Below are the code and all the weights of a small trained network. Each question names an input and a target symbol and asks about switching units off, where a switched-off unit gives its printed mean instead of its output.

import numpy as np


def w(rows, s, z=0):
    codes = np.array(rows[::2]) - 128.0
    scale = np.full(codes.shape[1], s)
    scale[-1] = z or s
    return codes * scale


def f(y):
    return np.maximum(y, 0)


def softmax(a):
    e = np.exp(a - a.max(-1, keepdims=True))
    return e / e.sum(-1, keepdims=True)


def log_softmax(a):
    a = a - a.max(-1, keepdims=True)
    return a - np.log(np.exp(a).sum(-1, keepdims=True))


def net(x, mask):
    ids = ['ΔΞΩαβγστ'.index(c) for c in x.split()]
    T = len(ids)
    res = E[ids] + P[:T]
    r = res
    for j in range(3):
        rows = slice(2 * j, 2 * j + 2)
        q, k, v = (r @ M[0][rows].T for M in (Q, K, V))
        z = softmax(np.where(np.tri(T) > 0, q @ k.T / 2**0.5, -1e9)) @ v
        o = O[0][rows]
        res = res + np.where(mask[j], z, o[:, -1]) @ o[:, :-1]
    y = f(res @ A[0][:, :-1].T + A[0][:, -1])
    res = res + np.where(mask[3:15], y, B[0][:, -1]) @ B[0][:, :-1]
    return log_softmax(res[-1] @ U[:, :-1].T + U[:, -1])


Q, K, V, O, A, B = {}, {}, {}, {}, {}, {}
E = w([
[249,201,141],'Δ',
[87,135,113],'Ξ',
[90,149,87],'Ω',
[177,136,189],'α',
[174,122,187],'β',
[159,155,184],'γ',
[67,114,95],'σ',
[66,116,95],'τ',
],0.016)
P = w([
[86,41,1],'0',
[138,167,166],'1',
[131,176,164],'2',
[126,183,165],'3',
[120,189,164],'4',
[115,187,162],'5',
[108,188,163],'6',
[100,185,159],'7',
[96,184,157],'8',
[88,181,155],'9',
[81,176,154],'10',
[75,173,152],'11',
[72,172,152],'12',
[70,169,146],'13',
],0.0091)
Q[0] = w([
[155,139,93],'H1',
[72,255,176],'H1',
[58,101,109],'H2',
[66,158,61],'H2',
[72,222,33],'H3',
[88,180,156],'H3',
],0.019)
K[0] = w([
[99,145,132],'H1',
[169,35,73],'H1',
[127,56,151],'H2',
[44,60,112],'H2',
[135,251,63],'H3',
[172,105,131],'H3',
],0.022)
V[0] = w([
[116,30,72],'H1',
[158,247,57],'H1',
[127,93,78],'H2',
[101,115,253],'H2',
[47,155,178],'H3',
[139,205,114],'H3',
],0.016)
O[0] = w([
[125,123,218,247],'H1',
[134,248,79,136],'H1',
[112,113,182,92],'H2',
[145,60,75,106],'H2',
[187,121,122,101],'H3',
[101,81,77,197],'H3',
],0.016,0.012)
A[0] = w([
[100,156,186,161],'N1',
[150,56,52,171],'N2',
[135,125,46,86],'N3',
[88,83,144,1],'N4',
[181,174,202,81],'N5',
[244,103,112,47],'N6',
[198,91,173,97],'N7',
[74,207,155,67],'N8',
[101,100,64,79],'N9',
[174,147,162,84],'N10',
[28,139,108,176],'N11',
[132,107,127,248],'N12',
],0.011,0.0068)
B[0] = w([
[152,199,108,250],'N1',
[159,165,186,149],'N2',
[188,94,195,160],'N3',
[118,44,119,162],'N4',
[114,112,55,233],'N5',
[89,160,3,145],'N6',
[85,78,145,202],'N7',
[120,45,164,234],'N8',
[134,108,191,146],'N9',
[86,115,87,167],'N10',
[146,167,65,218],'N11',
[157,230,176,180],'N12',
],0.021,0.014)
U = w([
[254,95,113,72],'Δ',
[169,162,127,253],'Ξ',
[204,168,46,116],'Ω',
[180,171,218,217],'α',
[147,98,242,131],'β',
[228,250,181,188],'γ',
[125,93,150,16],'σ',
[129,92,141,13],'τ',
],0.0082,0.0047)

Each question gives the input, a string of symbols that net reads in full, and the target symbol t.
The units are the heads (2 rows each of Q, K, V and O) and the neurons (one row each of A and B). Each row of codes is followed by its name. A weight is (code - 128) times the scale printed after its matrix; where a second scale follows, it is the last column's (O, A, B and U).
mask holds one flag per unit, heads first, then neurons. A switched-off unit (its flag False) gives its mean, the last column of its rows in O or B, instead of its output. The means were averaged over made-up inputs and are rounded, as every weight is.
A unit's drop is (log p(t) with every unit on - log p(t) with that unit switched off) / (log p(t) with every unit on - log p(t) with every unit switched off).
The circuit of an input: a set's keep is (log p(t) with only the set's units on - log p(t) with every unit switched off) / (log p(t) with every unit on - log p(t) with every unit switched off). Starting from the 12 units with the biggest drops (on a tie, the unit counted first), units are removed one at a time, each time the one whose removal leaves the highest keep (on an exact tie, the one counted first), for as long as the keep stays at least 0.8.
circuit, biggest first: the units of the circuit, biggest drop first
unit that matters most: the unit with the biggest drop
k most important neurons: the k neurons with the biggest drops, biggest first
heads that matter: for each layer, one digit per head in row order, 1 if its drop is at least 0.15 and else 0, layers parted by /
input σ Ω β γ Ξ γ, target σ: 3 most important neurons	N7, N11, N6
input γ σ γ Δ γ γ β γ β Δ Δ Ξ Δ γ, target γ: unit that matters most	N8
input β τ τ γ γ, target β: heads that matter	110
input σ β τ, target σ: 2 most important neurons	N5, N8
input τ τ β γ γ β γ α Ξ Δ, target Ω: 3 most important neurons	N5, N8, N6
input β Δ γ σ Δ Δ γ β Δ γ γ Ξ γ, target β: 2 most important neurons	N11, N7
input γ Ξ γ γ β, target γ: 3 most important neurons	N2, N8, N5
input β τ β Ω γ Ξ γ γ τ, target β: heads that matter	101
input Δ Δ Ω σ, target Δ: heads that matter	100
input τ Ξ σ σ γ α γ, target τ: heads that matter	111
input γ γ α α γ α Ω β γ Δ σ Δ Ξ, target γ: heads that matter	100
input σ γ β α, target τ: circuit, biggest first	H1, N7, N6, H2
input β γ τ Ξ, target β: heads that matter	101
input γ Ξ σ τ β γ σ Ξ γ, target γ: unit that matters most	N2
input γ Ω Ξ β β Δ α β α Ξ β Δ β, target γ: circuit, biggest first	N8, N5, H1
input σ β Ω, target σ: circuit, biggest first	N5, H1, H2, N10
input Δ γ γ γ γ Δ β β σ β β, target Δ: 4 most important neurons	N1, N3, N12, N8
input Ω Ξ β γ α τ Ξ, target Ω: heads that matter	110
input γ Δ Ξ Ξ γ β Δ Ξ β τ, target γ: circuit, biggest first	N5, N7
input γ τ σ σ β β Ξ, target γ: heads that matter	000
input Δ α Δ γ γ γ γ Ξ, target Δ: heads that matter	100
input σ Ξ σ, target σ: heads that matter	111
input γ σ Ω, target γ: heads that matter	000
input Ω Ξ β Δ Δ, target Ω: heads that matter	100
input γ Ω α γ Ω α, target γ: circuit, biggest first	N2, N8, H2, N5
input Δ Δ γ Ω, target Δ: 3 most important neurons	N8, N11, N3
input γ Δ β, target Ω: 2 most important neurons	N8, N3
input σ Ξ τ Δ Ω γ α, target Ω: 3 most important neurons	N5, N8, N1
input β Ξ α σ γ β Ω γ α τ σ, target β: circuit, biggest first	H1, N5
input Δ β γ, target Ω: heads that matter	110
